Below is a small trained network, with its code and all its weights. Each question gives an input and a class and asks what happens when units are switched off, that is, made to give their printed mean instead of their output.

import numpy as np


def w(rows, s, z=0):
    codes = np.array(rows[::2]) - 128.0
    scale = np.full(codes.shape[1], s)
    scale[-1] = z or s
    return codes * scale


def f(y):
    return np.maximum(y, 0)


def log_softmax(a):
    a = a - a.max(-1, keepdims=True)
    return a - np.log(np.exp(a).sum(-1, keepdims=True))


def net(x, mask):
    res = np.array(x, float).reshape(1, 4) / 4 @ E
    y = f(res @ A[0][:, :-1].T + A[0][:, -1])
    res = res + np.where(mask, y, B[0][:, -1]) @ B[0][:, :-1]
    return log_softmax(res[-1] @ U[:, :-1].T + U[:, -1])


A, B = {}, {}
E = w([
[89,177,142,29,85,254,165,22,57,134,49],'x0',
[228,140,83,115,74,91,50,123,73,141,162],'x1',
[137,189,74,144,123,113,152,92,125,42,175],'x2',
[186,134,38,150,74,141,220,163,158,241,82],'x3',
],0.008)
A[0] = w([
[7,83,212,130,184,207,177,141,175,145,64,162],'neuron 0',
[25,178,168,88,197,166,123,22,90,4,130,162],'neuron 1',
[126,122,133,191,244,60,104,188,154,65,199,55],'neuron 2',
[61,104,114,73,124,215,216,110,140,156,52,226],'neuron 3',
[188,174,4,232,67,134,223,146,184,207,97,162],'neuron 4',
[107,118,127,164,143,182,243,174,237,253,19,253],'neuron 5',
[84,37,168,229,240,44,102,224,191,137,168,165],'neuron 6',
[209,169,38,163,123,42,135,99,140,88,214,115],'neuron 7',
[113,64,174,161,142,83,103,244,169,217,94,162],'neuron 8',
[56,175,207,84,164,192,127,57,109,25,183,176],'neuron 9',
[30,142,177,85,146,156,56,13,113,31,159,151],'neuron 10',
[139,69,133,234,211,37,114,223,187,156,159,161],'neuron 11',
[194,57,197,62,75,120,53,195,69,197,130,120],'neuron 12',
[177,142,102,251,107,26,106,180,202,95,204,239],'neuron 13',
],0.0053,0.0036)
B[0] = w([
[56,108,169,153,179,105,103,78,227,10,61,211],'neuron 0',
[46,205,194,9,120,249,213,45,190,88,108,229],'neuron 1',
[156,44,61,137,211,50,133,141,108,187,206,202],'neuron 2',
[121,140,144,31,41,232,213,40,114,127,145,218],'neuron 3',
[133,156,20,100,67,164,153,129,58,217,235,234],'neuron 4',
[18,44,115,95,132,188,217,83,221,99,174,248],'neuron 5',
[132,22,88,215,225,66,55,194,176,144,186,246],'neuron 6',
[140,220,136,177,65,110,91,189,101,58,120,200],'neuron 7',
[31,34,174,182,170,101,179,125,208,63,139,209],'neuron 8',
[90,189,204,49,124,251,217,37,189,122,99,220],'neuron 9',
[79,161,213,33,122,212,200,3,140,143,115,220],'neuron 10',
[94,80,72,237,167,55,108,215,161,132,208,241],'neuron 11',
[148,6,136,165,201,87,90,107,114,172,134,183],'neuron 12',
[162,131,56,202,158,69,108,226,78,151,237,255],'neuron 13',
],0.0061,0.0099)
U = w([
[178,91,126,93,153,85,46,119,101,232,148,150],'0',
[206,245,63,190,34,49,31,189,43,98,143,63],'1',
[93,176,77,41,46,209,209,73,87,225,171,127],'2',
[199,118,173,99,140,130,2,54,41,186,42,169],'3',
[84,227,169,163,191,75,159,162,167,56,163,4],'4',
[26,177,252,52,102,187,174,55,211,22,50,121],'5',
[66,24,118,240,207,34,96,200,207,118,159,161],'6',
],0.0062,0.0037)

Each question gives the input, the list of numbers given to net, and the class t.
The units are the neurons (one row each of A and B). Each row of codes is followed by its name. A weight is (code - 128) times the scale printed after its matrix; where a second scale follows, it is the last column's (A, B and U).
mask holds one flag per neuron, in row order. A switched-off neuron (its flag False) gives its mean, the last column of its row in B, instead of its output. The means were averaged over made-up inputs and are rounded, as every weight is.
A unit's drop is (log p(t) with every unit on - log p(t) with that unit switched off) / (log p(t) with every unit on - log p(t) with every unit switched off).
The circuit of an input: a set's keep is (log p(t) with only the set's units on - log p(t) with every unit switched off) / (log p(t) with every unit on - log p(t) with every unit switched off). Starting from the 12 units with the biggest drops (on a tie, the unit counted first), units are removed one at a time, each time the one whose removal leaves the highest keep (on an exact tie, the one counted first), for as long as the keep stays at least 0.8.
units of the circuit, in order: the units of the circuit, biggest drop first
k most important neurons: the k neurons with the biggest drops, biggest first
drop when u is switched off: that unit's drop, to one decimal
input [-2,-6,5,7], class 2: most important neuron => neuron 4
input [-5,8,4,-1], class 1: units of the circuit, in order => neuron 7; neuron 5
input [-2,-5,-1,-5], class 5: 3 most important neurons => neuron 1; neuron 9; neuron 10
input [2,4,-6,1], class 0: units of the circuit, in order => neuron 1; neuron 12; neuron 11
input [-5,4,8,-3], class 1: 2 most important neurons => neuron 7; neuron 5
input [-3,2,4,-8], class 4: 2 most important neurons => neuron 2; neuron 13
input [-1,3,8,-3], class 2: 2 most important neurons => neuron 0; neuron 8
input [-5,5,3,8], class 1: 2 most important neurons => neuron 4; neuron 7
input [-2,-6,2,-2], class 5: 2 most important neurons => neuron 1; neuron 9
input [1,-4,-3,3], class 5: 2 most important neurons => neuron 0; neuron 13
input [-3,-3,6,-7], class 5: 2 most important neurons => neuron 1; neuron 9
input [-1,-3,3,4], class 2: 2 most important neurons => neuron 6; neuron 4
input [4,-1,-6,2], class 5: drop when neuron 4 is switched off => 0.1
input [-1,-4,-1,-2], class 5: units of the circuit, in order => neuron 13
input [2,-5,-4,6], class 5: drop when neuron 2 is switched off => 0.2
input [-1,7,-1,-7], class 3: drop when neuron 1 is switched off => 0.0
